Below are the code and all the weights of a small trained network. Each question names an input and a class and asks about switching units off, where a switched-off unit gives its printed mean instead of its output.

import numpy as np


def w(rows, s, z=0):
    codes = np.array(rows[::2]) - 128.0
    scale = np.full(codes.shape[1], s)
    scale[-1] = z or s
    return codes * scale


def f(y):
    return np.maximum(y, 0)


def log_softmax(a):
    a = a - a.max(-1, keepdims=True)
    return a - np.log(np.exp(a).sum(-1, keepdims=True))


def net(x, mask):
    res = np.array(x, float).reshape(1, 5) / 4 @ E
    y = f(res @ A[0][:, :-1].T + A[0][:, -1])
    res = res + np.where(mask, y, B[0][:, -1]) @ B[0][:, :-1]
    return log_softmax(res[-1] @ U[:, :-1].T + U[:, -1])


A, B = {}, {}
E = w([
[120,11,104,205,92,173,126,134,188,70,55,124],'x0',
[74,119,191,20,95,191,191,118,79,109,97,89],'x1',
[90,110,85,150,181,127,147,63,54,75,130,208],'x2',
[209,73,141,111,122,208,61,95,51,180,121,142],'x3',
[193,144,153,54,203,111,117,165,157,69,65,169],'x4',
],0.012)
A[0] = w([
[174,157,106,130,110,110,72,129,202,174,128,103,153],'N0',
[128,211,163,83,180,96,122,119,109,189,208,144,4],'N1',
[216,152,144,74,225,141,124,181,168,33,9,145,80],'N2',
[156,133,200,87,47,124,107,208,173,166,113,27,73],'N3',
[50,152,128,140,160,55,169,157,174,56,140,112,64],'N4',
[37,118,106,227,9,163,133,61,99,197,148,69,130],'N5',
[89,186,134,144,137,127,185,164,189,70,101,112,61],'N6',
[74,155,141,65,98,221,158,102,137,89,77,123,82],'N7',
[137,238,117,78,132,94,122,90,78,166,170,117,131],'N8',
[74,132,61,112,168,136,187,2,59,66,95,206,68],'N9',
[124,32,127,209,67,187,117,125,205,31,26,127,22],'N10',
[209,32,184,110,140,196,36,43,74,225,129,149,70],'N11',
[51,151,111,151,107,88,171,115,150,116,167,98,62],'N12',
[92,130,195,63,101,170,189,124,104,116,113,94,48],'N13',
[172,161,57,201,157,94,31,138,181,155,188,188,54],'N14',
[62,102,172,55,93,154,185,105,82,136,124,135,90],'N15',
],0.0098,0.0036)
B[0] = w([
[92,159,102,124,116,187,99,91,123,94,63,137,185],'N0',
[126,7,180,79,148,142,129,103,82,225,94,105,207],'N1',
[146,178,53,208,90,178,248,126,19,132,191,47,253],'N2',
[69,163,41,151,254,180,61,7,182,44,148,186,220],'N3',
[136,142,209,140,149,90,45,188,118,131,149,67,197],'N4',
[115,155,108,201,69,177,181,86,66,175,156,53,237],'N5',
[118,157,205,128,161,60,98,133,123,112,158,87,183],'N6',
[195,110,161,147,36,73,114,113,144,139,104,187,192],'N7',
[44,60,110,84,168,120,168,129,81,170,45,113,213],'N8',
[73,176,87,124,198,183,54,25,162,66,174,177,207],'N9',
[73,41,189,46,163,165,126,154,92,235,65,175,245],'N10',
[156,185,225,127,168,54,32,200,108,88,190,40,254],'N11',
[149,162,164,113,127,137,85,210,122,95,167,78,180],'N12',
[221,147,124,152,60,59,140,128,137,133,71,207,197],'N13',
[227,159,88,194,28,44,142,107,195,127,25,202,215],'N14',
[195,152,139,226,81,66,122,99,144,137,89,181,198],'N15',
],0.0088,0.019)
U = w([
[198,159,146,148,55,72,151,115,172,144,77,224,101],'0',
[135,178,228,118,160,98,67,211,124,110,189,79,112],'1',
[83,34,165,80,168,155,165,124,89,200,74,159,120],'2',
[125,187,85,167,90,183,253,104,61,155,195,67,116],'3',
[82,180,86,129,199,185,75,38,173,98,151,203,130],'4',
[113,150,126,135,109,139,132,124,108,103,125,131,252],'5',
[121,118,90,57,154,176,175,160,194,115,187,142,111],'6',
[100,112,104,75,126,144,124,149,136,105,172,140,110],'7',
],0.011,0.016)

Each question gives the input, the list of numbers given to net, and the class t.
The units are the neurons (one row each of A and B). Each row of codes is followed by its name. A weight is (code - 128) times the scale printed after its matrix; where a second scale follows, it is the last column's (A, B and U).
mask holds one flag per neuron, in row order. A switched-off neuron (its flag False) gives its mean, the last column of its row in B, instead of its output. The means were averaged over made-up inputs and are rounded, as every weight is.
A unit's drop is (log p(t) with every unit on - log p(t) with that unit switched off) / (log p(t) with every unit on - log p(t) with every unit switched off).
unit that matters most: the unit with the biggest drop
top k neurons: the k neurons with the biggest drops, biggest first
drop when u is switched off: that unit's drop, to one decimal
input [-4,-5,-5,4,-3], class 0: top 2 neurons	N14, N9
input [-2,-6,3,5,-2], class 0: unit that matters most	N14
input [-2,0,-2,-8,-7], class 1: top 2 neurons	N4, N2
input [4,4,3,-4,-1], class 0: top 2 neurons	N11, N3
input [2,4,1,-3,-4], class 0: top 4 neurons	N2, N11, N15, N7
input [-4,-4,3,0,3], class 0: top 4 neurons	N14, N10, N3, N5
input [-8,6,5,-1,-7], class 2: top 3 neurons	N8, N1, N2
input [-2,6,5,-7,-5], class 1: top 2 neurons	N12, N4
input [4,-3,0,-6,7], class 3: top 2 neurons	N2, N11
input [6,5,8,-6,2], class 4: top 2 neurons	N9, N11
input [-7,6,8,-2,1], class 4: top 2 neurons	N9, N10
input [3,-7,4,8,1], class 1: top 2 neurons	N11, N13
input [6,2,6,0,1], class 2: top 2 neurons	N10, N3
input [6,3,8,-3,4], class 4: unit that matters most	N9
input [0,-2,-7,-6,-5], class 4: top 4 neurons	N3, N11, N2, N0
input [7,-1,-2,-7,4], class 1: top 2 neurons	N4, N6
input [0,6,5,-2,-4], class 0: drop when N15 is switched off	0.3
input [-2,3,1,7,6], class 1: drop when N11 is switched off	7.3
input [-3,5,-7,5,2], class 4: drop when N3 is switched off	1.9
input [4,7,1,-7,-5], class 0: drop when N13 is switched off	0.9
input [-7,5,2,2,-2], class 2: unit that matters most	N8
